Here is a tiny trained network, its code and every weight. The questions are about switching its units off for an input and a class, where a switched-off unit gives its printed mean instead of its output.

import numpy as np


def w(rows, s, z=0):
    codes = np.array(rows[::2]) - 128.0
    scale = np.full(codes.shape[1], s)
    scale[-1] = z or s
    return codes * scale


def norm(h):
    return h / np.sqrt((h * h).mean(-1, keepdims=True) + 1e-5)


def f(y):
    return y / 2 * (1 + np.tanh(0.7978845608 * (y + 0.044715 * y**3)))


def log_softmax(a):
    a = a - a.max(-1, keepdims=True)
    return a - np.log(np.exp(a).sum(-1, keepdims=True))


def net(x, mask):
    res = np.array(x, float).reshape(1, 6) / 4 @ E
    u = 0
    for l in range(3):
        y = f(norm(res) @ A[l][:, :-1].T + A[l][:, -1])
        res = res + np.where(mask[u : u + 16], y, B[l][:, -1]) @ B[l][:, :-1]
        u += 16
    return log_softmax(norm(res)[-1] @ U[:, :-1].T + U[:, -1])


A, B = {}, {}
E = w([
[60,1,97,101,130,122,124],'x0',
[127,94,249,107,49,136,215],'x1',
[168,105,96,143,55,136,106],'x2',
[155,116,145,68,142,199,92],'x3',
[129,128,129,130,128,128,129],'x4',
[102,143,180,71,95,29,6],'x5',
],0.0064)
A[0] = w([
[226,111,95,139,26,140,81,65],'L0N1',
[90,150,206,91,243,146,144,85],'L0N2',
[254,228,149,135,146,164,169,94],'L0N3',
[225,91,91,177,16,125,98,4],'L0N4',
[155,140,150,161,193,102,145,87],'L0N5',
[182,154,118,15,116,204,120,58],'L0N6',
[122,125,141,57,155,233,71,43],'L0N7',
[17,168,130,168,190,37,191,116],'L0N8',
[25,179,205,146,209,149,133,84],'L0N9',
[140,192,180,147,227,138,120,89],'L0N10',
[114,179,98,168,82,21,186,49],'L0N11',
[109,161,186,29,208,179,113,122],'L0N12',
[158,104,68,171,134,120,212,44],'L0N13',
[134,93,91,231,112,19,155,69],'L0N14',
[148,122,136,181,145,50,164,67],'L0N15',
[107,91,23,225,191,101,32,38],'L0N16',
],0.0075,0.0023)
B[0] = w([
[191,70,31,110,101,60,116,179],'L0N1',
[203,55,80,151,75,128,141,184],'L0N2',
[25,112,92,226,88,84,125,232],'L0N3',
[214,41,63,142,120,92,144,174],'L0N4',
[178,196,121,158,121,135,147,137],'L0N5',
[79,255,113,88,50,222,152,170],'L0N6',
[126,148,52,44,93,216,105,168],'L0N7',
[184,87,78,74,58,189,57,209],'L0N8',
[243,42,37,137,40,71,171,177],'L0N9',
[120,99,63,153,105,96,81,173],'L0N10',
[78,157,96,65,73,193,79,179],'L0N11',
[159,118,80,112,36,114,51,192],'L0N12',
[104,157,128,57,181,110,134,179],'L0N13',
[132,142,67,19,78,250,104,194],'L0N14',
[157,191,121,78,27,188,89,145],'L0N15',
[160,134,169,115,184,168,73,255],'L0N16',
],0.0062,0.0047)
A[1] = w([
[144,133,198,144,80,89,133,123],'L1N1',
[116,194,133,137,167,188,184,88],'L1N2',
[96,179,113,189,119,82,126,58],'L1N3',
[111,97,180,112,29,105,130,79],'L1N4',
[148,52,79,185,172,181,175,154],'L1N5',
[209,99,111,171,168,131,107,81],'L1N6',
[104,173,118,164,220,153,215,41],'L1N7',
[183,178,149,134,95,23,76,5],'L1N8',
[66,91,44,114,98,76,132,116],'L1N9',
[75,101,151,50,60,77,189,125],'L1N10',
[136,140,118,254,214,156,15,89],'L1N11',
[218,155,111,134,170,197,176,86],'L1N12',
[139,91,92,128,117,145,92,206],'L1N13',
[103,112,206,138,95,156,195,141],'L1N14',
[236,105,105,199,100,101,136,69],'L1N15',
[119,69,178,125,115,83,36,40],'L1N16',
],0.0076,0.0021)
B[1] = w([
[186,167,134,161,188,132,190,149],'L1N1',
[104,155,66,114,109,54,139,138],'L1N2',
[100,89,207,219,78,156,105,131],'L1N3',
[151,164,145,182,165,166,154,217],'L1N4',
[82,84,145,103,148,33,183,227],'L1N5',
[230,64,29,104,168,169,192,154],'L1N6',
[76,160,140,92,174,84,199,144],'L1N7',
[74,182,152,158,121,90,125,181],'L1N8',
[130,133,126,127,160,175,98,214],'L1N9',
[208,122,144,101,183,159,68,212],'L1N10',
[212,156,191,133,148,243,125,215],'L1N11',
[100,189,3,153,130,122,123,169],'L1N12',
[128,146,215,161,148,84,112,254],'L1N13',
[212,183,74,167,199,187,150,170],'L1N14',
[107,43,130,165,88,67,111,189],'L1N15',
[81,208,127,82,186,61,233,190],'L1N16',
],0.0058,0.0043)
A[2] = w([
[161,142,219,175,111,159,177,71],'L2N1',
[82,11,178,75,160,168,117,82],'L2N2',
[192,191,195,44,76,106,44,231],'L2N3',
[90,127,67,196,143,197,182,183],'L2N4',
[82,134,116,99,75,233,73,141],'L2N5',
[74,100,119,148,106,134,213,172],'L2N6',
[172,64,190,102,90,116,217,137],'L2N7',
[76,250,116,76,162,48,89,190],'L2N8',
[215,111,139,117,93,58,137,149],'L2N9',
[83,120,153,176,81,194,114,164],'L2N10',
[195,149,169,123,26,164,231,112],'L2N11',
[98,164,114,116,204,141,81,194],'L2N12',
[71,47,116,63,131,168,91,118],'L2N13',
[93,95,141,102,228,106,160,5],'L2N14',
[97,121,2,96,105,209,199,124],'L2N15',
[77,48,149,105,224,164,141,113],'L2N16',
],0.0079,0.0024)
B[2] = w([
[158,147,113,200,163,193,75,142],'L2N1',
[110,201,96,249,59,67,78,165],'L2N2',
[48,78,119,113,155,136,199,254],'L2N3',
[126,88,211,63,159,33,116,189],'L2N4',
[93,254,131,120,132,149,176,195],'L2N5',
[142,96,195,97,178,97,63,157],'L2N6',
[142,177,91,125,159,187,80,170],'L2N7',
[147,55,163,99,153,59,231,184],'L2N8',
[101,3,83,109,181,170,82,173],'L2N9',
[103,178,100,167,132,67,149,144],'L2N10',
[156,161,72,79,155,173,75,193],'L2N11',
[181,70,186,189,111,205,192,172],'L2N12',
[174,179,90,182,53,96,171,180],'L2N13',
[110,153,115,177,68,83,93,142],'L2N14',
[72,77,213,47,92,126,138,231],'L2N15',
[122,224,162,217,100,84,105,167],'L2N16',
],0.0064,0.0071)
U = w([
[77,63,211,76,155,72,191,251],'0',
[216,146,144,146,200,226,93,91],'1',
[68,176,98,41,9,166,132,55],'2',
[173,5,66,109,46,98,72,37],'3',
[93,169,164,236,50,75,110,108],'4',
],0.012,0.0026)

Each question gives the input, the list of numbers given to net, and the class t.
The units are the neurons (one row each of A and B). Each row of codes is followed by its name. A weight is (code - 128) times the scale printed after its matrix; where a second scale follows, it is the last column's (A, B and U).
mask holds one flag per neuron, layer by layer. A switched-off neuron (its flag False) gives its mean, the last column of its row in B, instead of its output. The means were averaged over made-up inputs and are rounded, as every weight is.
A unit's drop is (log p(t) with every unit on - log p(t) with that unit switched off) / (log p(t) with every unit on - log p(t) with every unit switched off).
The circuit of an input: a set's keep is (log p(t) with only the set's units on - log p(t) with every unit switched off) / (log p(t) with every unit on - log p(t) with every unit switched off). Starting from the 12 units with the biggest drops (on a tie, the unit counted first), units are removed one at a time, each time the one whose removal leaves the highest keep (on an exact tie, the one counted first), for as long as the keep stays at least 0.8.
units of the circuit, in order: the units of the circuit, biggest drop first
unit that matters most: the unit with the biggest drop
top k neurons: the k neurons with the biggest drops, biggest first
k most important neurons of layer l: the k neurons of layer l with the biggest drops, biggest first
input [-3,-2,-4,7,-4,-1], class 2: units of the circuit, in order	(L0N6)
input [-6,3,7,3,6,3], class 3: 2 most important neurons of layer 0	(L0N1; L0N4)
input [-4,6,-6,2,7,3], class 1: 3 most important neurons of layer 2	(L2N1; L2N7; L2N11)
input [-6,4,7,1,0,0], class 3: top 3 neurons	(L0N4; L0N1; L2N9)
input [0,6,-7,-6,-6,-2], class 3: units of the circuit, in order	(L0N9; L0N8)
input [4,2,8,-8,-2,7], class 2: 2 most important neurons of layer 1	(L1N5; L1N9)
input [-7,-1,4,4,4,4], class 4: units of the circuit, in order	(L0N3; L0N14)
input [-3,7,-8,1,6,1], class 3: 2 most important neurons of layer 0	(L0N9; L0N2)
input [5,-5,-3,0,-1,5], class 0: units of the circuit, in order	(L1N16; L2N8)
input [-6,0,-3,-7,8,5], class 2: top 2 neurons	(L0N11; L0N8)
input [3,5,-2,-7,-6,-5], class 2: top 2 neurons	(L0N8; L0N14)
input [6,6,-7,5,-8,-3], class 3: units of the circuit, in order	(L0N2; L2N2)
input [6,4,6,-2,-3,6], class 0: top 2 neurons	(L1N16; L0N9)
input [-4,3,-2,6,2,-3], class 2: unit that matters most	L0N6
input [-7,-2,6,6,5,4], class 4: units of the circuit, in order	(L0N3; L0N14)
input [-4,0,-6,3,-1,-5], class 3: top 3 neurons	(L0N9; L0N2; L0N12)
input [4,-8,-8,6,4,7], class 1: 2 most important neurons of layer 1	(L1N11; L1N5)
input [2,2,-6,8,3,6], class 2: top 2 neurons	(L0N7; L0N6)
input [5,-7,-3,-7,-5,2], class 1: units of the circuit, in order	(L0N16; L1N11)
input [-2,-6,0,4,6,8], class 0: unit that matters most	L2N8
input [1,6,6,6,5,-8], class 0: top 2 neurons	(L2N4; L2N15)
